Below are the code and all the weights of a small trained network. Each question names an input and a target symbol and asks about switching units off, where a switched-off unit gives its printed mean instead of its output.

import numpy as np


def w(rows, s, z=0):
    codes = np.array(rows[::2]) - 128.0
    scale = np.full(codes.shape[1], s)
    scale[-1] = z or s
    return codes * scale


def f(y):
    return y / 2 * (1 + np.tanh(0.7978845608 * (y + 0.044715 * y**3)))


def softmax(a):
    e = np.exp(a - a.max(-1, keepdims=True))
    return e / e.sum(-1, keepdims=True)


def log_softmax(a):
    a = a - a.max(-1, keepdims=True)
    return a - np.log(np.exp(a).sum(-1, keepdims=True))


def net(x, mask):
    ids = ['βδηξπστφ'.index(c) for c in x.split()]
    T = len(ids)
    res = E[ids] + P[:T]
    r = res
    for j in range(3):
        rows = slice(3 * j, 3 * j + 3)
        q, k, v = (r @ M[0][rows].T for M in (Q, K, V))
        z = softmax(np.where(np.tri(T) > 0, q @ k.T / 3**0.5, -1e9)) @ v
        o = O[0][rows]
        res = res + np.where(mask[j], z, o[:, -1]) @ o[:, :-1]
    y = f(res @ A[0][:, :-1].T + A[0][:, -1])
    res = res + np.where(mask[3:19], y, B[0][:, -1]) @ B[0][:, :-1]
    return log_softmax(res[-1] @ U[:, :-1].T + U[:, -1])


Q, K, V, O, A, B = {}, {}, {}, {}, {}, {}
E = w([
[192,128,148,75],'β',
[120,193,117,125],'δ',
[178,5,139,166],'η',
[74,25,128,193],'ξ',
[24,161,97,119],'π',
[129,92,53,85],'σ',
[109,96,190,171],'τ',
[80,142,206,51],'φ',
],0.012)
P = w([
[181,214,106,154],'0',
[58,8,156,60],'1',
[75,2,157,53],'2',
[98,53,128,118],'3',
[97,46,150,111],'4',
[100,41,145,95],'5',
[92,45,153,101],'6',
[96,53,156,104],'7',
[101,38,148,97],'8',
[96,33,150,77],'9',
],0.0058)
Q[0] = w([
[90,91,166,121],'h1',
[69,34,173,2],'h1',
[146,78,102,83],'h1',
[137,73,177,216],'h2',
[123,85,175,222],'h2',
[74,76,141,251],'h2',
[155,222,130,179],'h3',
[74,47,89,62],'h3',
[168,82,81,102],'h3',
],0.0086)
K[0] = w([
[171,189,92,138],'h1',
[203,218,56,254],'h1',
[125,133,114,212],'h1',
[132,4,200,241],'h2',
[132,48,198,194],'h2',
[105,31,183,154],'h2',
[76,16,90,111],'h3',
[199,233,198,125],'h3',
[81,175,163,146],'h3',
],0.0083)
V[0] = w([
[230,83,162,86],'h1',
[127,253,187,87],'h1',
[71,102,212,191],'h1',
[136,136,98,57],'h2',
[131,92,169,215],'h2',
[122,94,169,161],'h2',
[111,75,49,190],'h3',
[181,101,172,161],'h3',
[198,93,103,192],'h3',
],0.011)
O[0] = w([
[232,90,175,112,136],'h1',
[151,206,125,160,18],'h1',
[85,180,167,45,4],'h1',
[147,95,169,204,216],'h2',
[129,148,106,57,49],'h2',
[131,154,139,75,119],'h2',
[124,109,6,114,82],'h3',
[162,135,132,84,71],'h3',
[199,153,59,86,32],'h3',
],0.011,0.0038)
A[0] = w([
[72,80,94,189,123],'n1',
[121,172,199,71,128],'n2',
[226,192,223,3,122],'n3',
[252,98,186,57,170],'n4',
[92,110,77,165,133],'n5',
[72,141,89,181,198],'n6',
[28,108,108,78,92],'n7',
[89,143,145,182,80],'n8',
[44,76,88,142,127],'n9',
[79,48,243,116,72],'n10',
[106,82,183,46,135],'n11',
[93,138,36,164,136],'n12',
[34,116,172,144,64],'n13',
[66,145,89,209,203],'n14',
[237,162,74,211,254],'n15',
[242,104,69,72,121],'n16',
],0.0067,0.0071)
B[0] = w([
[193,140,154,97,224],'n1',
[141,177,85,164,143],'n2',
[83,200,65,194,149],'n3',
[22,134,75,209,174],'n4',
[179,118,147,102,171],'n5',
[140,116,214,46,197],'n6',
[241,161,110,147,157],'n7',
[216,98,157,104,135],'n8',
[227,166,125,70,218],'n9',
[255,152,60,189,254],'n10',
[179,173,78,172,195],'n11',
[190,86,147,75,156],'n12',
[246,148,99,115,168],'n13',
[140,104,247,33,217],'n14',
[8,60,183,94,199],'n15',
[127,42,50,180,150],'n16',
],0.0057,0.0078)
U = w([
[22,116,143,218,163],'β',
[2,159,214,81,156],'δ',
[136,110,45,171,1],'η',
[194,164,51,90,113],'ξ',
[146,168,200,55,53],'π',
[161,37,149,134,181],'σ',
[62,202,90,109,244],'τ',
[188,181,175,211,110],'φ',
],0.0065,0.005)

Each question gives the input, a string of symbols that net reads in full, and the target symbol t.
The units are the heads (3 rows each of Q, K, V and O) and the neurons (one row each of A and B). Each row of codes is followed by its name. A weight is (code - 128) times the scale printed after its matrix; where a second scale follows, it is the last column's (O, A, B and U).
mask holds one flag per unit, heads first, then neurons. A switched-off unit (its flag False) gives its mean, the last column of its rows in O or B, instead of its output. The means were averaged over made-up inputs and are rounded, as every weight is.
A unit's drop is (log p(t) with every unit on - log p(t) with that unit switched off) / (log p(t) with every unit on - log p(t) with every unit switched off).
The circuit of an input: a set's keep is (log p(t) with only the set's units on - log p(t) with every unit switched off) / (log p(t) with every unit on - log p(t) with every unit switched off). Starting from the 12 units with the biggest drops (on a tie, the unit counted first), units are removed one at a time, each time the one whose removal leaves the highest keep (on an exact tie, the one counted first), for as long as the keep stays at least 0.8.
units of the circuit, in order: the units of the circuit, biggest drop first
most important unit: the unit with the biggest drop
k most important neurons: the k neurons with the biggest drops, biggest first
which heads matter: for each layer, one digit per head in row order, 1 if its drop is at least 0.15 and else 0, layers parted by /
drop of u: that unit's drop, to one decimal
input φ δ β σ ξ π σ δ, target δ: most important unit -> n10
input φ σ σ ξ η φ η, target φ: units of the circuit, in order -> h3; n10
input φ φ η, target φ: units of the circuit, in order -> h3; n10; h1
input β φ β φ η, target β: which heads matter -> 100
input ξ β σ, target ξ: which heads matter -> 100
input φ ξ σ σ, target φ: units of the circuit, in order -> h3; n10; n15
input δ π τ, target δ: units of the circuit, in order -> h1; n10; h2
input π π π δ, target π: which heads matter -> 101
input φ φ σ σ β φ π σ φ π, target φ: units of the circuit, in order -> h3; n10; n15; n13
input φ β β, target φ: which heads matter -> 001
input ξ φ σ ξ β β φ φ ξ, target ξ: which heads matter -> 110
input ξ φ τ σ σ σ ξ ξ ξ π, target ξ: which heads matter -> 100
input σ π β σ π σ π σ ξ, target ξ: which heads matter -> 010
input η σ σ σ σ φ η, target η: most important unit -> h2
input φ β σ, target φ: which heads matter -> 001
input π π φ φ π φ σ, target π: which heads matter -> 100
input φ ξ σ τ, target τ: which heads matter -> 110
input ξ σ β π ξ σ σ π, target π: which heads matter -> 000
input β β φ σ σ φ, target β: 2 most important neurons -> n4; n9
input φ φ τ, target φ: most important unit -> h3
input ξ φ φ, target ξ: 2 most important neurons -> n10; n13
input β β η π β σ β σ σ, target β: 2 most important neurons -> n4; n9
input φ ξ π ξ, target φ: 3 most important neurons -> n10; n7; n11
input φ φ φ φ σ η σ ξ ξ, target φ: 2 most important neurons -> n10; n11
input φ σ σ φ, target φ: drop of h3 -> 0.5
input β φ τ φ σ σ η, target β: drop of n9 -> 0.2
input π τ σ, target π: drop of n9 -> 0.1
input β δ φ σ σ ξ π σ β, target β: most important unit -> n4
input τ η β, target τ: drop of n6 -> 0.0
